Below is a small trained network, with its code and all its weights. Each question gives an input and a class and asks what happens when units are switched off, that is, made to give their printed mean instead of their output.

import numpy as np


def w(rows, s, z=0):
    codes = np.array(rows[::2]) - 128.0
    scale = np.full(codes.shape[1], s)
    scale[-1] = z or s
    return codes * scale


def f(y):
    return np.maximum(y, 0)


def log_softmax(a):
    a = a - a.max(-1, keepdims=True)
    return a - np.log(np.exp(a).sum(-1, keepdims=True))


def net(x, mask):
    res = np.array(x, float).reshape(1, 4) / 4 @ E
    y = f(res @ A[0][:, :-1].T + A[0][:, -1])
    res = res + np.where(mask, y, B[0][:, -1]) @ B[0][:, :-1]
    return log_softmax(res[-1] @ U[:, :-1].T + U[:, -1])


A, B = {}, {}
E = w([
[99,146,48,163,141,173],'x0',
[91,119,150,155,9,148],'x1',
[126,48,136,182,157,140],'x2',
[110,194,168,202,163,128],'x3',
],0.015)
A[0] = w([
[171,95,210,117,111,52,90],'neuron 1',
[148,54,175,249,152,122,140],'neuron 2',
[90,139,165,152,152,130,208],'neuron 3',
[90,143,149,134,56,154,123],'neuron 4',
[145,100,124,162,130,119,62],'neuron 5',
[119,87,70,61,107,140,99],'neuron 6',
[128,129,147,151,63,147,101],'neuron 7',
[122,72,140,148,149,131,235],'neuron 8',
[121,140,179,158,63,130,105],'neuron 9',
[76,163,183,185,147,99,82],'neuron 10',
[151,32,62,65,94,124,92],'neuron 11',
[90,148,15,170,121,192,118],'neuron 12',
[144,90,68,64,151,134,150],'neuron 13',
[186,158,102,92,211,92,73],'neuron 14',
[100,168,141,183,155,138,111],'neuron 15',
[80,170,25,178,123,156,96],'neuron 16',
[131,91,244,110,137,99,103],'neuron 17',
[77,126,138,135,77,122,97],'neuron 18',
[106,75,138,190,78,132,146],'neuron 19',
[61,124,189,143,69,183,96],'neuron 20',
[115,183,109,80,132,104,254],'neuron 21',
[45,149,137,93,80,148,101],'neuron 22',
[162,178,138,56,241,123,97],'neuron 23',
[153,102,122,50,100,114,80],'neuron 24',
[139,118,146,139,90,158,86],'neuron 25',
[103,193,184,194,167,114,117],'neuron 26',
[165,91,134,130,195,157,82],'neuron 27',
[151,195,124,101,103,121,99],'neuron 28',
[204,155,233,117,106,66,114],'neuron 29',
[167,133,111,133,211,97,124],'neuron 30',
[95,188,195,164,134,155,72],'neuron 31',
[123,176,137,119,109,94,119],'neuron 32',
[89,131,41,132,156,215,123],'neuron 33',
[94,74,111,92,87,115,125],'neuron 34',
[113,49,111,135,128,103,111],'neuron 35',
[107,229,97,59,105,95,143],'neuron 36',
],0.014,0.0099)
B[0] = w([
[181,154,170,115,142,202,213],'neuron 1',
[32,109,32,64,139,152,248],'neuron 2',
[84,194,139,86,62,80,206],'neuron 3',
[128,99,168,167,194,99,224],'neuron 4',
[91,120,55,97,163,148,140],'neuron 5',
[136,241,107,150,120,92,208],'neuron 6',
[121,79,162,183,209,92,200],'neuron 7',
[2,67,87,70,101,143,228],'neuron 8',
[122,92,144,172,154,110,217],'neuron 9',
[142,225,101,152,90,107,199],'neuron 10',
[126,226,95,177,91,111,251],'neuron 11',
[192,145,202,103,144,197,228],'neuron 12',
[127,183,165,154,85,80,226],'neuron 13',
[123,98,148,197,211,115,224],'neuron 14',
[147,188,128,138,83,106,195],'neuron 15',
[185,143,164,79,124,189,213],'neuron 16',
[214,156,168,70,138,221,213],'neuron 17',
[124,81,151,184,201,95,190],'neuron 18',
[92,102,148,139,176,103,224],'neuron 19',
[142,92,162,196,215,111,227],'neuron 20',
[29,59,137,78,93,111,229],'neuron 21',
[102,90,136,143,189,106,195],'neuron 22',
[130,88,150,175,191,100,249],'neuron 23',
[106,201,106,165,122,161,200],'neuron 24',
[132,116,131,168,168,131,164],'neuron 25',
[115,226,114,149,80,88,231],'neuron 26',
[88,106,122,163,189,122,193],'neuron 27',
[43,88,13,83,181,168,174],'neuron 28',
[164,146,167,115,113,229,231],'neuron 29',
[146,80,193,180,178,69,228],'neuron 30',
[138,206,85,152,96,109,195],'neuron 31',
[69,99,46,59,120,161,170],'neuron 32',
[164,124,198,96,148,202,219],'neuron 33',
[148,199,141,159,86,86,205],'neuron 34',
[37,146,75,97,111,160,188],'neuron 35',
[46,95,61,100,167,155,224],'neuron 36',
],0.0088,0.014)
U = w([
[137,94,182,211,176,63,114],'0',
[192,165,195,99,130,248,117],'1',
[127,251,108,172,93,63,112],'2',
[48,109,53,98,141,159,92],'3',
[77,110,173,87,89,89,255],'4',
[196,103,119,86,97,95,121],'5',
[192,81,118,90,121,60,118],'6',
[182,109,117,117,99,150,118],'7',
],0.013,0.025)

Each question gives the input, the list of numbers given to net, and the class t.
The units are the neurons (one row each of A and B). Each row of codes is followed by its name. A weight is (code - 128) times the scale printed after its matrix; where a second scale follows, it is the last column's (A, B and U).
mask holds one flag per neuron, in row order. A switched-off neuron (its flag False) gives its mean, the last column of its row in B, instead of its output. The means were averaged over made-up inputs and are rounded, as every weight is.
A unit's drop is (log p(t) with every unit on - log p(t) with that unit switched off) / (log p(t) with every unit on - log p(t) with every unit switched off).
The circuit of an input: a set's keep is (log p(t) with only the set's units on - log p(t) with every unit switched off) / (log p(t) with every unit on - log p(t) with every unit switched off). Starting from the 12 units with the biggest drops (on a tie, the unit counted first), units are removed one at a time, each time the one whose removal leaves the highest keep (on an exact tie, the one counted first), for as long as the keep stays at least 0.8.
circuit, biggest first: the units of the circuit, biggest drop first
unit that matters most: the unit with the biggest drop
top k neurons: the k neurons with the biggest drops, biggest first
drop when u is switched off: that unit's drop, to one decimal
input [-4,2,2,4], class 1: top 3 neurons : [neuron 17; neuron 29; neuron 11]
input [-8,8,4,-6], class 0: circuit, biggest first : [neuron 20]
input [-1,-3,3,-2], class 4: circuit, biggest first : [neuron 20; neuron 28; neuron 8]
input [2,0,0,3], class 4: circuit, biggest first : [neuron 11; neuron 14]
input [6,-6,-2,2], class 0: top 3 neurons : [neuron 23; neuron 30; neuron 14]
input [6,5,4,-5], class 1: top 3 neurons : [neuron 12; neuron 33; neuron 16]
input [-2,-6,-6,3], class 0: top 3 neurons : [neuron 23; neuron 14; neuron 30]
input [-7,6,-5,7], class 1: top 2 neurons : [neuron 29; neuron 17]
input [-6,4,7,5], class 3: top 3 neurons : [neuron 2; neuron 8; neuron 12]
input [6,-6,-2,5], class 0: top 4 neurons : [neuron 30; neuron 23; neuron 14; neuron 17]
input [-3,5,0,-6], class 2: top 3 neurons : [neuron 11; neuron 34; neuron 6]
input [6,-4,8,7], class 3: top 2 neurons : [neuron 2; neuron 8]
input [3,7,-7,6], class 0: top 2 neurons : [neuron 20; neuron 4]
input [4,-5,4,-5], class 0: unit that matters most : neuron 30
input [3,-2,6,6], class 2: top 2 neurons : [neuron 26; neuron 15]
input [1,5,5,-6], class 2: top 3 neurons : [neuron 11; neuron 34; neuron 6]
input [8,-3,8,7], class 1: top 3 neurons : [neuron 12; neuron 33; neuron 16]
input [4,-3,-7,4], class 3: drop when neuron 34 is switched off : 0.0
input [-2,-1,6,2], class 3: drop when neuron 2 is switched off : 0.1
input [-5,2,8,8], class 2: circuit, biggest first : [neuron 26]
input [7,-8,-8,5], class 0: drop when neuron 23 is switched off : 1.1
